Each row is followed by one of two labels, saying whether the row has a hidden trait. Each part has a new trait and two new labels.
[  4 -17 -24 -18 -24   2 -11  18 -26  -3  13 -11   8  10   0  -5 -18   2
 -22   3  -8  -1  -9   2  -4 -45  -1 -11 -32  -2   4  41  -5   4   1   7
  38 -16   2  -8   1   9 -18 -20   6   1  -8  -1 -10 -10 -23   5   8   9
  19   2  15   5  -2 -35   1]	T
[  2 -12 -20 -21 -22   1  -9  17 -14  -4   4 -16   9   2   2  -6 -16   2
 -20  -2  -9   1 -13   7  -3 -22  -2  -8 -28   2   4  32  -6   0   8   0
  35 -17  -3  -3   5   7  -4 -12   1   3  -2  -2  -8 -13 -31   5   9   5
  25  -4  16   2  -1 -37   4]	T
[  4   9 -30  -4 -18  -1  -9  27 -18  -7  11 -15   2   8 -12  -8  -9  -3
 -20 -11  -9  -1 -22  -4  -2 -46  13 -15 -18 -19   6  55   0  -3   7   4
  32  -8   0 -12   2  10 -12 -26   8  -4  -3  -4  -9  -3 -41   6  12   3
  10   5  28   3   8 -33  -3]	T
[  4 -21  33 -20  34   9   4  -7 -17  -3   4 -12   6 -27  12   2  13  12
  -1  -7  -9  -5  23  -9  -3  10  -6   0  -3  34   3 -12 -13  18   3   5
  -4 -12 -11   4  14   5   5   1 -11  17  -5  -2   2 -20   6   7  -5  17
  40  14  11   2 -21 -29   2]	T
[  8  -5  -5  33  27  -2   4  -4  -7   1  -7  20   1  18 -10  -2   7  -3
   4   5   4 -10  -3 -10  -2 -40   1   0  14 -23   2  31   3  10  -9  18
 -20  21   9  -8  -9   2 -11 -12   8 -11 -13   2  -1  11  42 -10  -5 -12
 -37  13   8   3  -3  24 -26]	H
[ -2   7 -25  17 -30  -8  -3  -1  16   6  -8  17  -1  27  -6  -1 -14  -9
   4  15  10   4 -15  12   2  -3  -6   6   1 -29  -4   4  11 -13  -7  -3
  -2  13  13   0 -16  -7  -6   1   9 -17   1   5  -2  17  13 -10   1 -19
 -39 -16 -17  -1  15  33  -2]	T
[  5 -17 -20 -20 -16   2  -9  16 -18  -4   1 -16  13   6   4  -7 -18   5
 -22   1  -8  -2 -11   5  -4 -25  -7  -8 -31  -4   5  40  -7   3   8   3
  38 -14  -3  -3   2   8  -9 -14   2   2  -6  -1  -8 -14 -21   3   9   3
  25  -2  19   3  -5 -34  -3]	T
[  5 -21 -12  13   1   2  -4   1 -35   3  23  28  -4  18   4   2   2  -2
   1  11   0  -7  12 -15  -4 -63   8  -7  -3  -2   0  23   2  17 -22  21
   0   2  14 -17  -6   6 -31 -21  12  -7 -16   2  -6  12  29   1  -5  15
 -24  11  -2   9  -4   5  -6]	T
[-10  12  16  -2  -7   2   1  -6  -5   3  30  19 -22 -14   5   9  17  -4
  18  -3   2   6  24  -9   2   0  19   0  17  23  -6 -51   5   0 -15  -2
 -23  -9   5  -4   3  -4  -3   3   1   2   6  -1   3  15 -11  11  -6  25
  -8   1 -21   1   7   7  25]	H
[ -1   8 -10  21   1   1  -3   9 -35   1  45  35 -23  10  -6   4  17  -8
   8  -2   0  -3  16 -26  -2 -63  31 -14  16  -1  -2  18   8  11 -26  17
 -14   2  16 -23  -4   5 -30 -20  16 -10 -10  -2  -5  26  -1  10  -4  27
 -36  16  -2   8   9   6   3]	T

Part 2:
[  1   0   0   8  -3 -11  -7   4  -8   3   2  -1 -13   6   3  -1   0  -8]	Y
[ -3   7   0   9  -1   0  -8   2 -21  17  10  -6 -15   0   7  37   3 -11]	Y
[ -4   4   1  11   1  -4 -11  -1  -8  20   6  -5 -14   5   2  13   4  -9]	Y
[ -2  10   1   8   0   2  -7   0  -4  17   9  -6 -15   7   1   5   4  -8]	Y
[ -3   6   1   7  -1  -1  -5   2  -8   5   9  -3   7   4   1  -2   1 -13]	Y
[ -4   9  -1   5   0   2  -7   3  -7   3  10  -9  -9   4   2   7   0 -11]	Y
[ -4  13   4   8   0  -3  -2   1 -10   4  17  -7 -17   6   2  24  -1  -6]	Z
[  1  11   1   2  -1  -6  -4   0  -7  17  -1   2 -21   7   7  -6   5 -13]	Y
[ -4   1  -1   7  -1   1  -5   2 -17  22   4  -4  -8   4   2   0  -1 -10]	Y
[ -2   7   0   9  -1   0 -11   0  -9   7  17  -4 -10   6   2  24   2  -9]	Y
[ -5  -5  -2   5  -5  -4 -24   4 -30  -8 -32  -6  -8  -2  -1 -63  -8 -21]	Y
[ -3   7   0   8   0  -2  -8   1  -6  26   8 -10 -14   3   2 -36   3  -8]	Z
[ -2   7   0  11  -1  -1  -7   1  -7  10  11  -7 -13   2   7   1   0  -9]	Y
[ -4   2   0  10   0  -6  -5   0 -22   7  13   0 -15   4  -2  13   2 -16]	Z
[ -4   6   1  12   1  -6   0   3 -15   2  -1  -8  -4   8   6   7   1 -12]	Y
[ -4  13   1  13   1   1   3   1 -16   5   6  -4  -2   5   6  36   4  -5]	Y
[ -4  -7  -2  -1   2   3 -13  -1 -23  13  10   0 -13   6  10   5   2 -23]	Y
[ -1  10   1  12   0  -4  -4  -1   1  17  18  -1 -17   7   2  33   4  -7]	Y
[ -2  14   3  11   0   2  -4   2  -4  21  11  -3 -13   5   4  34   3  -6]	Y
[  1   5  -3   5  -2   2  -2   1  -7   3  14 -11 -18   3  -2 -21  -1 -10]	Y
[ -3   5   2   5  -1   0   3   1 -23   5   9  -6 -18   1   1 -21   3 -13]	Z
[  0   8   2   7   1  -2  -4   1  -2   9  24   5 -18   8   5  31   2 -16]	Z
[ -2   9  -1  10  -1   2  -6  -1  -3  17  13  -3 -19   7   2  46  -2 -11]	Z
[ -3   7   3  12  -1  -4  -3   0 -10  11  20  -1 -12   6   5   5   2  -9]	Y
[-3  9  2 10  2 -5 -5  0 -9 18 16 -5 -4  9  7 28  1 -3]	Y
[ -5   6   2   9  -1   1  -5   2 -13  -2  12  -6   1   4  -2  26   0  -8]	Z
[ -2  11   4   6   1  -4 -10   0 -29  13  13  -3  -4   3   6  63   4  -2]	Y
[ -5   4  -2  11  -2   6  -8   4 -20   0   6  -7  -8   3   1  -2   1 -12]	Y
[-5  5 -1 15  0 -2 -5  2 -5  8 16 -7 -6  3 -2 25  6 -9]	Y
[ -3  14   4  13   0  -4  -3   0 -10   5  11  -5 -31   5   6  32   3 -12]	Y
[ -1   8  -1  10   0   3  -6   2  -4  18   8  -6 -24   4   2  -9   2  -9]	Y
[ -3   7   1   7  -1  -2  -6   0   0  21  24  -5 -20   8   3  -3   4  -7]	Z
[ -3  -1  -2   8   2   0 -12   2 -12  15   5   1  -3   3   2   0   1  -5]	Z
[ -7   4   0   9   1  -4  -6   3 -24   7  15 -10  -9   6   0 -15  -1 -10]	Y
[-4  7  1  9 -2 -3 -5  1  0  3 -4 -2  5  2  4  3  2 -2]	Y
[ -2   5   3   8  -2  -8  -4   4  -7   0   4 -10 -17   6  -2  13   1 -17]	Y
[ -6  13   1  14   3  -1  -3   1   0  18  18 -13 -29   5  14  32  -2  -4]	Y
[ -4   7   0   8   0  -6  -9   0 -11   7   2  -2  -5   5   3  21   5  -7]	Z
[ -4   5   1  11   0  -1 -10   2 -12   8  11   2 -20   3   3  40   1 -12]	Y
[ -3   6   1  12   0   0  -9   2   5   9  14  -3   0   5   5  13   3 -11]	Z
[ -3   9   0  10   0   2 -10   2  -4  18  12  -8  -4   7   4   7   5  -7]	Y
